Below are the code and all the weights of a small trained network. Each question names an input and a target symbol and asks about switching units off, where a switched-off unit gives its printed mean instead of its output.

import numpy as np


def w(rows, s, z=0):
    codes = np.array(rows[::2]) - 128.0
    scale = np.full(codes.shape[1], s)
    scale[-1] = z or s
    return codes * scale


def f(y):
    return y / 2 * (1 + np.tanh(0.7978845608 * (y + 0.044715 * y**3)))


def softmax(a):
    e = np.exp(a - a.max(-1, keepdims=True))
    return e / e.sum(-1, keepdims=True)


def log_softmax(a):
    a = a - a.max(-1, keepdims=True)
    return a - np.log(np.exp(a).sum(-1, keepdims=True))


def net(x, mask):
    ids = ['βηθμσφ'.index(c) for c in x.split()]
    T = len(ids)
    res = E[ids] + P[:T]
    u = 0
    for l in range(3):
        q, k, v = (res @ M[l].T for M in (Q, K, V))
        z = softmax(np.where(np.tri(T) > 0, q @ k.T / 3**0.5, -1e9)) @ v
        res = res + np.where(mask[u], z, O[l][:, -1]) @ O[l][:, :-1]
        u += 1
        y = f(res @ A[l][:, :-1].T + A[l][:, -1])
        res = res + np.where(mask[u : u + 4], y, B[l][:, -1]) @ B[l][:, :-1]
        u += 4
    return log_softmax(res[-1] @ U[:, :-1].T + U[:, -1])


Q, K, V, O, A, B = {}, {}, {}, {}, {}, {}
E = w([
[233,121,111,111],'β',
[199,154,51,108],'η',
[193,100,148,97],'θ',
[140,134,175,88],'μ',
[98,164,139,95],'σ',
[156,254,126,89],'φ',
],0.0064)
P = w([
[115,157,161,99],'0',
[188,145,137,137],'1',
[108,104,34,189],'2',
[115,140,143,67],'3',
[191,148,121,105],'4',
[138,141,102,203],'5',
[116,123,132,36],'6',
[177,128,108,72],'7',
[158,158,119,216],'8',
[115,100,118,2],'9',
[176,108,100,48],'10',
[171,162,133,225],'11',
],0.0081)
Q[0] = w([
[147,191,102,111],'L0H0',
[183,192,136,4],'L0H0',
[46,150,33,234],'L0H0',
],0.029)
K[0] = w([
[113,199,118,73],'L0H0',
[132,153,110,4],'L0H0',
[162,226,151,229],'L0H0',
],0.03)
V[0] = w([
[138,168,7,133],'L0H0',
[52,110,124,139],'L0H0',
[95,98,178,129],'L0H0',
],0.017)
O[0] = w([
[59,109,247,161,170],'L0H0',
[54,155,61,133,4],'L0H0',
[138,149,38,111,53],'L0H0',
],0.013,0.0038)
A[0] = w([
[141,2,96,203,44],'L0N0',
[116,114,158,173,54],'L0N1',
[80,64,118,149,1],'L0N2',
[146,108,101,189,48],'L0N3',
],0.019,0.0034)
B[0] = w([
[20,155,6,164,135],'L0N0',
[72,96,45,152,252],'L0N1',
[160,141,23,74,113],'L0N2',
[78,136,144,150,103],'L0N3',
],0.011,0.0039)
Q[1] = w([
[128,104,79,141],'L1H0',
[135,128,143,151],'L1H0',
[90,120,75,254],'L1H0',
],0.044)
K[1] = w([
[135,137,70,154],'L1H0',
[143,131,154,155],'L1H0',
[156,161,95,254],'L1H0',
],0.033)
V[1] = w([
[116,39,112,138],'L1H0',
[192,39,128,178],'L1H0',
[50,251,167,112],'L1H0',
],0.012)
O[1] = w([
[135,158,102,171,75],'L1H0',
[99,196,150,136,106],'L1H0',
[153,9,134,114,247],'L1H0',
],0.014,0.0015)
A[1] = w([
[60,160,113,143,7],'L1N0',
[164,151,247,126,229],'L1N1',
[179,130,146,43,232],'L1N2',
[149,193,126,67,52],'L1N3',
],0.015,0.0018)
B[1] = w([
[110,60,163,78,157],'L1N0',
[200,122,197,203,247],'L1N1',
[123,129,135,19,250],'L1N2',
[188,248,105,102,180],'L1N3',
],0.012,0.014)
Q[2] = w([
[104,190,65,18],'L2H0',
[181,250,126,175],'L2H0',
[143,56,192,158],'L2H0',
],0.021)
K[2] = w([
[2,247,56,138],'L2H0',
[214,236,8,127],'L2H0',
[146,112,228,85],'L2H0',
],0.019)
V[2] = w([
[16,173,133,158],'L2H0',
[252,88,115,107],'L2H0',
[167,82,101,128],'L2H0',
],0.0025)
O[2] = w([
[215,158,40,84,1],'L2H0',
[4,90,208,186,252],'L2H0',
[178,95,122,145,146],'L2H0',
],0.0023,0.0079)
A[2] = w([
[113,48,30,78,95],'L2N0',
[106,75,85,127,3],'L2N1',
[83,130,7,24,130],'L2N2',
[147,163,58,55,181],'L2N3',
],0.012,0.0061)
B[2] = w([
[19,175,224,111,160],'L2N0',
[204,142,88,94,135],'L2N1',
[215,85,8,181,226],'L2N2',
[47,139,169,107,249],'L2N3',
],0.017,0.018)
U = w([
[235,198,138,123,1],'β',
[121,135,142,255,254],'η',
[132,195,144,75,42],'θ',
[192,159,80,104,144],'μ',
[19,88,123,128,187],'σ',
[217,91,161,26,93],'φ',
],0.0044,0.0057)

Each question gives the input, a string of symbols that net reads in full, and the target symbol t.
The units are the heads (3 rows each of Q, K, V and O) and the neurons (one row each of A and B). Each row of codes is followed by its name. A weight is (code - 128) times the scale printed after its matrix; where a second scale follows, it is the last column's (O, A, B and U).
mask holds one flag per unit, layer by layer, with each layer's heads first. A switched-off unit (its flag False) gives its mean, the last column of its rows in O or B, instead of its output. The means were averaged over made-up inputs and are rounded, as every weight is.
A unit's drop is (log p(t) with every unit on - log p(t) with that unit switched off) / (log p(t) with every unit on - log p(t) with every unit switched off).
The circuit of an input: a set's keep is (log p(t) with only the set's units on - log p(t) with every unit switched off) / (log p(t) with every unit on - log p(t) with every unit switched off). Starting from the 12 units with the biggest drops (on a tie, the unit counted first), units are removed one at a time, each time the one whose removal leaves the highest keep (on an exact tie, the one counted first), for as long as the keep stays at least 0.8.
units of the circuit, in order: the units of the circuit, biggest drop first
most important unit: the unit with the biggest drop
k most important neurons of layer l: the k neurons of layer l with the biggest drops, biggest first
drop when u is switched off: that unit's drop, to one decimal
input φ φ φ θ φ μ σ σ σ θ μ, target θ: units of the circuit, in order : L0H0, L1H0, L1N3, L2N3
input μ φ φ μ φ φ φ μ μ φ φ η, target σ: units of the circuit, in order : L0N1, L0H0, L2N2
input φ φ θ, target σ: most important unit : L2N0
input φ σ φ θ σ, target θ: units of the circuit, in order : L0H0, L1H0, L1N3, L2N2
input σ φ θ μ φ φ φ φ μ φ σ, target φ: units of the circuit, in order : L1H0, L0N1, L1N2
input η η β φ β φ μ β, target μ: 3 most important neurons of layer 1 : L1N1, L1N3, L1N2
input φ η φ φ μ φ θ η, target θ: units of the circuit, in order : L1H0, L0H0, L2N3, L1N3
input φ φ φ φ μ, target φ: units of the circuit, in order : L1H0, L0N1, L1N2
input μ φ φ μ φ φ η φ, target η: 3 most important neurons of layer 1 : L1N2, L1N1, L1N3
input σ φ η, target σ: units of the circuit, in order : L2N0, L1N1
input σ μ β μ φ σ θ, target θ: 2 most important neurons of layer 2 : L2N3, L2N2
input φ φ φ φ φ β, target σ: units of the circuit, in order : L0N1, L1N1, L0H0
input β β φ φ θ, target φ: units of the circuit, in order : L1H0, L1N2, L0N1
input φ β φ μ η φ φ σ θ, target σ: most important unit : L0N1
input φ μ μ θ φ θ β φ η β μ, target β: 2 most important neurons of layer 1 : L1N1, L1N3
input φ μ φ φ φ φ θ β, target θ: units of the circuit, in order : L0H0, L1H0, L2N3, L1N3
input σ μ φ, target σ: units of the circuit, in order : L0H0, L0N1, L1N1
input σ θ η θ φ σ σ φ φ β σ, target β: 2 most important neurons of layer 0 : L0N1, L0N0
input μ θ θ μ θ, target μ: 3 most important neurons of layer 1 : L1N1, L1N3, L1N2
input θ φ φ μ η, target μ: 2 most important neurons of layer 2 : L2N2, L2N0
input φ μ θ σ β μ σ φ μ θ, target θ: most important neuron of layer 2 : L2N3
input σ η φ σ β, target σ: 2 most important neurons of layer 2 : L2N0, L2N3
input φ φ φ φ φ φ σ φ, target σ: 2 most important neurons of layer 2 : L2N0, L2N3
input φ μ η σ σ μ θ σ, target θ: drop when L1N3 is switched off : 0.3
input φ φ φ φ φ φ σ μ, target σ: drop when L0H0 is switched off : 2.3
input σ θ φ φ μ φ φ φ, target φ: drop when L1H0 is switched off : 0.7
input σ φ η μ φ μ μ η φ μ θ, target μ: drop when L1N3 is switched off : 0.2
input μ σ φ μ φ β φ θ β β, target β: most important unit : L1H0
input μ φ μ μ φ, target μ: 3 most important neurons of layer 1 : L1N1, L1N3, L1N2
